Here is a tiny trained network, its code and every weight. The questions are about switching its units off for an input and a target symbol, where a switched-off unit gives its printed mean instead of its output.

import numpy as np


def w(rows, s, z=0):
    codes = np.array(rows[::2]) - 128.0
    scale = np.full(codes.shape[1], s)
    scale[-1] = z or s
    return codes * scale


def norm(h):
    return h / np.sqrt((h * h).mean(-1, keepdims=True) + 1e-5)


def f(y):
    return np.maximum(y, 0)


def softmax(a):
    e = np.exp(a - a.max(-1, keepdims=True))
    return e / e.sum(-1, keepdims=True)


def log_softmax(a):
    a = a - a.max(-1, keepdims=True)
    return a - np.log(np.exp(a).sum(-1, keepdims=True))


def net(x, mask):
    ids = ['ΛΠΦΩαβδεζηθμξτ'.index(c) for c in x.split()]
    T = len(ids)
    res = E[ids] + P[:T]
    r = norm(res)
    for j in range(3):
        rows = slice(2 * j, 2 * j + 2)
        q, k, v = (r @ M[0][rows].T for M in (Q, K, V))
        z = softmax(np.where(np.tri(T) > 0, q @ k.T / 2**0.5, -1e9)) @ v
        o = O[0][rows]
        res = res + np.where(mask[j], z, o[:, -1]) @ o[:, :-1]
    y = f(norm(res) @ A[0][:, :-1].T + A[0][:, -1])
    res = res + np.where(mask[3:7], y, B[0][:, -1]) @ B[0][:, :-1]
    return log_softmax(norm(res)[-1] @ U[:, :-1].T + U[:, -1])


Q, K, V, O, A, B = {}, {}, {}, {}, {}, {}
E = w([
[92,203,106,130,157,125],'Λ',
[90,182,114,150,105,121],'Π',
[72,186,90,142,110,138],'Φ',
[79,151,114,114,118,102],'Ω',
[108,163,127,146,121,121],'α',
[72,192,151,128,126,125],'β',
[71,197,88,120,123,177],'δ',
[92,168,86,142,55,133],'ε',
[124,81,67,153,16,128],'ζ',
[168,163,142,210,55,73],'η',
[62,127,168,80,138,139],'θ',
[120,135,230,157,48,149],'μ',
[123,73,59,154,153,2],'ξ',
[134,12,81,177,110,136],'τ',
],0.0065)
P = w([
[160,103,133,100,141,132],'0',
[169,194,111,183,145,160],'1',
[2,162,176,166,134,105],'2',
[192,159,130,160,190,180],'3',
[46,119,166,175,109,96],'4',
[154,180,141,189,174,185],'5',
[39,134,158,225,125,126],'6',
[224,140,163,132,155,136],'7',
],0.0087)
Q[0] = w([
[45,150,121,164,90,69],'h0',
[187,195,111,152,185,183],'h0',
[2,84,112,174,96,57],'h1',
[93,186,166,173,106,68],'h1',
[27,122,100,192,78,60],'h2',
[35,29,126,138,152,113],'h2',
],0.0081)
K[0] = w([
[156,108,118,3,76,130],'h0',
[102,66,124,250,148,142],'h0',
[185,134,131,2,119,79],'h1',
[178,61,159,65,120,106],'h1',
[184,104,122,34,97,77],'h2',
[163,163,58,16,105,108],'h2',
],0.0066)
V[0] = w([
[132,177,126,157,213,4],'h0',
[116,52,111,164,69,27],'h0',
[65,116,124,88,203,201],'h1',
[151,182,254,114,56,189],'h1',
[191,31,133,194,147,207],'h2',
[196,91,247,23,196,104],'h2',
],0.0085)
O[0] = w([
[115,198,114,167,178,44,114],'h0',
[223,108,63,140,128,103,100],'h0',
[105,59,144,2,150,124,127],'h1',
[175,168,210,116,104,181,102],'h1',
[73,65,206,151,201,115,105],'h2',
[187,111,143,132,134,82,4],'h2',
],0.0095,0.0042)
A[0] = w([
[114,85,161,141,93,87,88],'n0',
[103,90,22,255,189,111,206],'n1',
[95,95,222,155,99,207,52],'n2',
[88,161,231,168,154,156,251],'n3',
],0.006,0.0012)
B[0] = w([
[54,216,129,85,102,76,144],'n0',
[196,108,74,38,165,154,254],'n1',
[252,75,47,64,138,167,195],'n2',
[220,82,138,122,254,62,217],'n3',
],0.0055,0.0059)
U = w([
[39,176,108,80,140,57,188],'Λ',
[112,207,120,156,35,151,172],'Π',
[47,144,106,75,89,167,69],'Φ',
[185,162,24,92,111,31,140],'Ω',
[148,137,198,167,151,56,164],'α',
[180,182,177,37,117,127,123],'β',
[67,95,171,69,120,158,39],'δ',
[138,109,89,149,43,222,139],'ε',
[215,48,49,120,217,196,53],'ζ',
[182,186,108,254,138,119,68],'η',
[142,89,173,51,107,104,153],'θ',
[227,130,217,138,133,179,109],'μ',
[133,150,89,148,153,75,121],'ξ',
[50,43,144,186,212,105,254],'τ',
],0.0095,0.0024)

Each question gives the input, a string of symbols that net reads in full, and the target symbol t.
The units are the heads (2 rows each of Q, K, V and O) and the neurons (one row each of A and B). Each row of codes is followed by its name. A weight is (code - 128) times the scale printed after its matrix; where a second scale follows, it is the last column's (O, A, B and U).
mask holds one flag per unit, heads first, then neurons. A switched-off unit (its flag False) gives its mean, the last column of its rows in O or B, instead of its output. The means were averaged over made-up inputs and are rounded, as every weight is.
A unit's drop is (log p(t) with every unit on - log p(t) with that unit switched off) / (log p(t) with every unit on - log p(t) with every unit switched off).
The circuit of an input: a set's keep is (log p(t) with only the set's units on - log p(t) with every unit switched off) / (log p(t) with every unit on - log p(t) with every unit switched off). Starting from all 7 units, units are removed one at a time, each time the one whose removal leaves the highest keep (on an exact tie, the one counted first), for as long as the keep stays at least 0.8.
units of the circuit, in order: the units of the circuit, biggest drop first
unit that matters most: the unit with the biggest drop
which heads matter: for each layer, one digit per head in row order, 1 if its drop is at least 0.15 and else 0, layers parted by /
drop of u: that unit's drop, to one decimal
input Π Ω Ω α ε α η α, target η: which heads matter -> 110
input Λ τ ζ ε ξ, target Λ: unit that matters most -> h0
input β Λ η ξ, target Ω: units of the circuit, in order -> h0, h2
input η μ Φ τ ξ η τ, target η: which heads matter -> 010
input ζ μ α Ω Φ τ Λ, target ζ: which heads matter -> 101
input θ θ Φ, target θ: which heads matter -> 011
input τ ξ β θ Φ, target τ: which heads matter -> 001
input Π ζ α Ω Ω Λ ε, target Π: which heads matter -> 001
input Φ Ω Π τ β τ Λ, target Φ: which heads matter -> 011
input β τ μ, target β: which heads matter -> 011
input τ ε Ω η ε, target τ: which heads matter -> 001
input Ω τ η Ω Π, target Ω: which heads matter -> 001
input Ω Λ Λ, target Ω: which heads matter -> 001
input Λ δ Π Ω τ Π ε, target Λ: which heads matter -> 111
input α Ω Π Π Ω, target α: unit that matters most -> h2
input μ Ω θ, target μ: which heads matter -> 010
input ε ζ τ τ θ α ε, target ε: which heads matter -> 100
input Λ τ Λ Π Π ε μ, target Λ: units of the circuit, in order -> h0, h1
input τ ζ ε τ β ε α η, target η: units of the circuit, in order -> n1, n2
input α Π δ ε Ω Ω Π ζ, target ε: units of the circuit, in order -> h2
input Φ τ τ, target Φ: units of the circuit, in order -> h2, h0
input Φ β ε ξ μ, target Φ: which heads matter -> 111
input ε δ μ, target ε: drop of h0 -> 0.5
input τ Λ θ, target τ: drop of h1 -> 0.1
input β τ α ζ η, target β: drop of h1 -> 0.6
input ζ τ Φ, target ζ: drop of h0 -> 0.7
input δ Ω ε Λ β η η, target δ: units of the circuit, in order -> h1
